Below are the code and all the weights of a small trained network. Each question names an input and a class and asks about switching units off, where a switched-off unit gives its printed mean instead of its output.

import numpy as np


def w(rows, s, z=0):
    codes = np.array(rows[::2]) - 128.0
    scale = np.full(codes.shape[1], s)
    scale[-1] = z or s
    return codes * scale


def f(y):
    return y / 2 * (1 + np.tanh(0.7978845608 * (y + 0.044715 * y**3)))


def log_softmax(a):
    a = a - a.max(-1, keepdims=True)
    return a - np.log(np.exp(a).sum(-1, keepdims=True))


def net(x, mask):
    res = np.array(x, float).reshape(1, 5) / 4 @ E
    y = f(res @ A[0][:, :-1].T + A[0][:, -1])
    res = res + np.where(mask, y, B[0][:, -1]) @ B[0][:, :-1]
    return log_softmax(res[-1] @ U[:, :-1].T + U[:, -1])


A, B = {}, {}
E = w([
[219,174,123,172,133,58,189,69,61,71,108,199],'x0',
[171,200,196,136,172,155,75,203,113,226,90,183],'x1',
[91,90,2,194,136,73,10,105,89,162,79,185],'x2',
[103,130,76,114,152,113,153,108,105,174,144,130],'x3',
[108,128,128,128,126,108,135,154,149,125,161,161],'x4',
],0.012)
A[0] = w([
[220,210,147,138,155,106,120,148,103,186,88,198,104],'neuron 0',
[84,83,131,99,134,134,163,126,151,96,118,86,254],'neuron 1',
[81,117,178,95,128,171,165,146,145,145,145,65,254],'neuron 2',
[192,186,167,140,134,102,249,103,112,103,137,148,157],'neuron 3',
[116,143,121,112,143,137,126,115,153,138,117,86,184],'neuron 4',
[77,99,113,144,117,92,46,117,118,125,118,122,143],'neuron 5',
[67,81,94,118,113,141,129,130,148,74,139,66,197],'neuron 6',
[146,103,126,127,116,124,131,132,115,125,144,133,85],'neuron 7',
[146,85,76,141,120,96,160,87,117,34,141,124,178],'neuron 8',
[78,71,80,151,141,155,27,152,152,145,123,109,153],'neuron 9',
[135,153,126,151,151,130,80,151,114,155,92,187,109],'neuron 10',
[158,114,78,177,128,78,78,93,98,91,82,195,79],'neuron 11',
[159,126,113,161,137,99,87,103,113,139,136,184,106],'neuron 12',
[137,152,176,111,132,166,91,186,130,231,115,135,170],'neuron 13',
[136,148,171,104,156,145,148,159,161,184,142,86,165],'neuron 14',
[130,159,130,141,128,120,51,137,135,174,101,143,109],'neuron 15',
],0.013,0.0062)
B[0] = w([
[172,76,165,205,114,185,177,147,101,154,252,168,234],'neuron 0',
[122,91,96,69,49,98,148,95,132,127,194,95,219],'neuron 1',
[61,95,88,135,68,135,130,164,117,94,187,36,250],'neuron 2',
[224,76,125,33,204,138,225,133,115,158,50,162,250],'neuron 3',
[92,117,170,112,102,122,107,146,158,121,161,146,162],'neuron 4',
[158,126,151,166,114,122,75,57,130,122,67,176,196],'neuron 5',
[160,69,184,153,6,124,139,70,126,86,161,163,233],'neuron 6',
[148,137,116,130,159,123,113,108,126,126,101,152,128],'neuron 7',
[111,181,55,115,146,81,169,99,153,54,59,91,244],'neuron 8',
[174,129,199,62,98,96,40,53,84,180,67,153,223],'neuron 9',
[170,134,111,111,133,71,116,138,121,186,206,78,187],'neuron 10',
[73,166,47,235,103,96,109,120,188,44,183,112,229],'neuron 11',
[141,105,113,170,107,139,117,155,144,125,172,71,184],'neuron 12',
[25,181,125,134,200,179,85,213,140,190,121,125,235],'neuron 13',
[47,169,167,147,128,166,149,182,127,121,155,141,213],'neuron 14',
[173,122,112,59,170,88,74,149,106,222,174,71,182],'neuron 15',
],0.015,0.02)
U = w([
[149,55,105,136,49,135,150,140,100,120,254,54,252],'0',
[185,110,101,23,163,131,214,101,111,62,9,141,188],'1',
[153,119,161,89,64,111,64,46,99,99,29,171,83],'2',
[121,225,41,185,161,102,135,110,169,39,75,117,59],'3',
[26,193,148,106,146,200,123,201,121,126,127,97,87],'4',
[201,91,174,107,190,210,199,164,55,162,127,216,27],'5',
[155,177,165,91,170,130,38,135,68,212,102,130,124],'6',
],0.0079,0.0025)

Each question gives the input, the list of numbers given to net, and the class t.
The units are the neurons (one row each of A and B). Each row of codes is followed by its name. A weight is (code - 128) times the scale printed after its matrix; where a second scale follows, it is the last column's (A, B and U).
mask holds one flag per neuron, in row order. A switched-off neuron (its flag False) gives its mean, the last column of its row in B, instead of its output. The means were averaged over made-up inputs and are rounded, as every weight is.
A unit's drop is (log p(t) with every unit on - log p(t) with that unit switched off) / (log p(t) with every unit on - log p(t) with every unit switched off).
The circuit of an input: a set's keep is (log p(t) with only the set's units on - log p(t) with every unit switched off) / (log p(t) with every unit on - log p(t) with every unit switched off). Starting from the 12 units with the biggest drops (on a tie, the unit counted first), units are removed one at a time, each time the one whose removal leaves the highest keep (on an exact tie, the one counted first), for as long as the keep stays at least 0.8.
circuit, biggest first: the units of the circuit, biggest drop first
top k neurons: the k neurons with the biggest drops, biggest first
drop of u: that unit's drop, to one decimal
input [0,-5,8,6,-8], class 2: circuit, biggest first => neuron 9
input [-8,8,0,-8,5], class 4: top 2 neurons => neuron 13; neuron 14
input [0,6,2,-1,1], class 6: top 4 neurons => neuron 2; neuron 13; neuron 6; neuron 1
input [1,-2,-8,4,-7], class 1: top 3 neurons => neuron 3; neuron 0; neuron 11
input [1,-1,0,-5,-1], class 1: top 2 neurons => neuron 11; neuron 0
input [1,4,0,8,-1], class 5: top 2 neurons => neuron 2; neuron 11
input [0,8,-8,2,6], class 4: top 2 neurons => neuron 13; neuron 14
input [0,2,-1,0,6], class 4: top 2 neurons => neuron 3; neuron 6
input [-7,1,5,-6,6], class 6: top 2 neurons => neuron 15; neuron 13
input [0,-7,5,-6,4], class 2: top 2 neurons => neuron 9; neuron 6
input [-3,0,5,-4,-2], class 2: drop of neuron 5 => 0.1
input [3,2,-8,8,8], class 5: drop of neuron 3 => 0.3
input [-1,6,-8,3,-2], class 4: drop of neuron 4 => 0.0
input [1,2,-7,1,7], class 5: circuit, biggest first => neuron 3
input [0,-1,1,-2,3], class 2: drop of neuron 3 => 0.3
